Below is a small trained network, with its code and all its weights. Each question gives an input and a class and asks what happens when units are switched off, that is, made to give their printed mean instead of their output.

import numpy as np


def w(rows, s, z=0):
    codes = np.array(rows[::2]) - 128.0
    scale = np.full(codes.shape[1], s)
    scale[-1] = z or s
    return codes * scale


def f(y):
    return y / 2 * (1 + np.tanh(0.7978845608 * (y + 0.044715 * y**3)))


def log_softmax(a):
    a = a - a.max(-1, keepdims=True)
    return a - np.log(np.exp(a).sum(-1, keepdims=True))


def net(x, mask):
    res = np.array(x, float).reshape(1, 8) / 4 @ E
    y = f(res @ A[0][:, :-1].T + A[0][:, -1])
    res = res + np.where(mask, y, B[0][:, -1]) @ B[0][:, :-1]
    return log_softmax(res[-1] @ U[:, :-1].T + U[:, -1])


A, B = {}, {}
E = w([
[45,125,101,124,154,108,79,39],'x0',
[200,114,188,187,111,110,9,76],'x1',
[75,192,187,108,206,227,102,67],'x2',
[122,113,124,254,174,148,200,133],'x3',
[167,93,123,168,205,61,157,46],'x4',
[210,151,24,98,168,206,147,102],'x5',
[170,148,159,60,42,186,214,37],'x6',
[219,127,171,120,199,34,147,164],'x7',
],0.0099)
A[0] = w([
[151,126,105,61,20,185,121,70,61],'neuron 0',
[92,124,127,44,239,125,31,118,214],'neuron 1',
[94,168,180,126,156,226,180,117,33],'neuron 2',
[211,112,92,39,75,110,219,229,159],'neuron 3',
[52,111,84,168,144,119,76,120,13],'neuron 4',
[184,131,26,166,145,85,188,138,252],'neuron 5',
[136,199,67,102,79,140,82,118,33],'neuron 6',
[183,178,138,217,155,203,85,200,196],'neuron 7',
[95,166,53,11,2,225,153,39,157],'neuron 8',
[183,177,107,45,208,110,107,74,14],'neuron 9',
[123,121,188,126,120,149,60,163,254],'neuron 10',
[102,101,215,183,108,81,105,154,118],'neuron 11',
[149,53,195,170,188,8,85,112,138],'neuron 12',
],0.0078,0.0023)
B[0] = w([
[130,15,159,129,83,205,78,101,194],'neuron 0',
[94,209,34,24,164,130,60,94,192],'neuron 1',
[85,185,193,147,191,150,205,104,181],'neuron 2',
[177,96,111,27,93,75,198,235,212],'neuron 3',
[83,163,65,149,130,122,127,140,162],'neuron 4',
[178,5,31,144,111,165,192,123,192],'neuron 5',
[110,63,160,68,139,112,105,167,154],'neuron 6',
[180,110,160,163,211,183,116,211,183],'neuron 7',
[48,74,253,87,42,216,124,96,251],'neuron 8',
[191,132,91,20,144,159,112,51,170],'neuron 9',
[115,137,238,193,168,98,22,217,168],'neuron 10',
[123,214,167,185,114,47,110,129,175],'neuron 11',
[182,174,93,164,12,35,74,26,216],'neuron 12',
],0.0064,0.016)
U = w([
[166,79,41,208,136,138,128,87,73],'0',
[180,157,82,47,176,125,85,71,2],'1',
[3,160,55,109,152,113,73,171,118],'2',
[86,166,141,126,191,167,233,73,144],'3',
[155,106,82,65,70,91,189,200,222],'4',
[186,152,154,150,156,156,92,204,99],'5',
[143,154,153,156,61,57,78,112,189],'6',
[95,111,171,78,43,181,107,119,117],'7',
],0.012,0.0028)

Each question gives the input, the list of numbers given to net, and the class t.
The units are the neurons (one row each of A and B). Each row of codes is followed by its name. A weight is (code - 128) times the scale printed after its matrix; where a second scale follows, it is the last column's (A, B and U).
mask holds one flag per neuron, in row order. A switched-off neuron (its flag False) gives its mean, the last column of its row in B, instead of its output. The means were averaged over made-up inputs and are rounded, as every weight is.
A unit's drop is (log p(t) with every unit on - log p(t) with that unit switched off) / (log p(t) with every unit on - log p(t) with every unit switched off).
The circuit of an input: a set's keep is (log p(t) with only the set's units on - log p(t) with every unit switched off) / (log p(t) with every unit on - log p(t) with every unit switched off). Starting from the 12 units with the biggest drops (on a tie, the unit counted first), units are removed one at a time, each time the one whose removal leaves the highest keep (on an exact tie, the one counted first), for as long as the keep stays at least 0.8.
circuit, biggest first: the units of the circuit, biggest drop first
k most important neurons: the k neurons with the biggest drops, biggest first
drop when u is switched off: that unit's drop, to one decimal
input [-8,7,7,8,3,-7,-6,-1], class 6: circuit, biggest first -> [neuron 12]
input [-4,-8,7,-8,3,-7,-1,6], class 1: circuit, biggest first -> [neuron 1; neuron 8]
input [-1,-2,0,1,2,-3,4,2], class 4: 2 most important neurons -> [neuron 8; neuron 2]
input [-1,2,2,7,5,-1,1,6], class 0: 3 most important neurons -> [neuron 5; neuron 8; neuron 10]
input [3,5,8,-1,2,1,-1,-2], class 1: 2 most important neurons -> [neuron 9; neuron 1]
input [-6,5,-8,6,6,-3,7,-6], class 0: 3 most important neurons -> [neuron 8; neuron 5; neuron 6]
input [-2,-1,0,7,0,-3,-7,6], class 6: 2 most important neurons -> [neuron 12; neuron 11]
input [-5,6,5,-6,-5,1,-5,1], class 5: 2 most important neurons -> [neuron 10; neuron 7]
input [1,-3,5,2,7,1,-7,1], class 1: circuit, biggest first -> [neuron 1; neuron 12]
input [5,0,8,-2,6,-7,2,8], class 1: 2 most important neurons -> [neuron 1; neuron 9]
input [-4,-3,8,-1,-2,6,2,4], class 3: 2 most important neurons -> [neuron 2; neuron 12]
input [-2,3,6,5,0,7,-4,5], class 1: 3 most important neurons -> [neuron 9; neuron 1; neuron 10]
input [0,5,8,5,-7,6,-5,-6], class 5: 2 most important neurons -> [neuron 7; neuron 10]
input [6,6,1,2,6,6,-6,1], class 1: circuit, biggest first -> [neuron 1]
input [0,0,7,5,-5,0,-2,-2], class 3: drop when neuron 2 is switched off -> 0.6
input [2,-8,8,-3,1,5,4,-2], class 7: drop when neuron 8 is switched off -> 4.5
input [7,1,-7,-7,4,2,0,-1], class 1: drop when neuron 9 is switched off -> 0.3
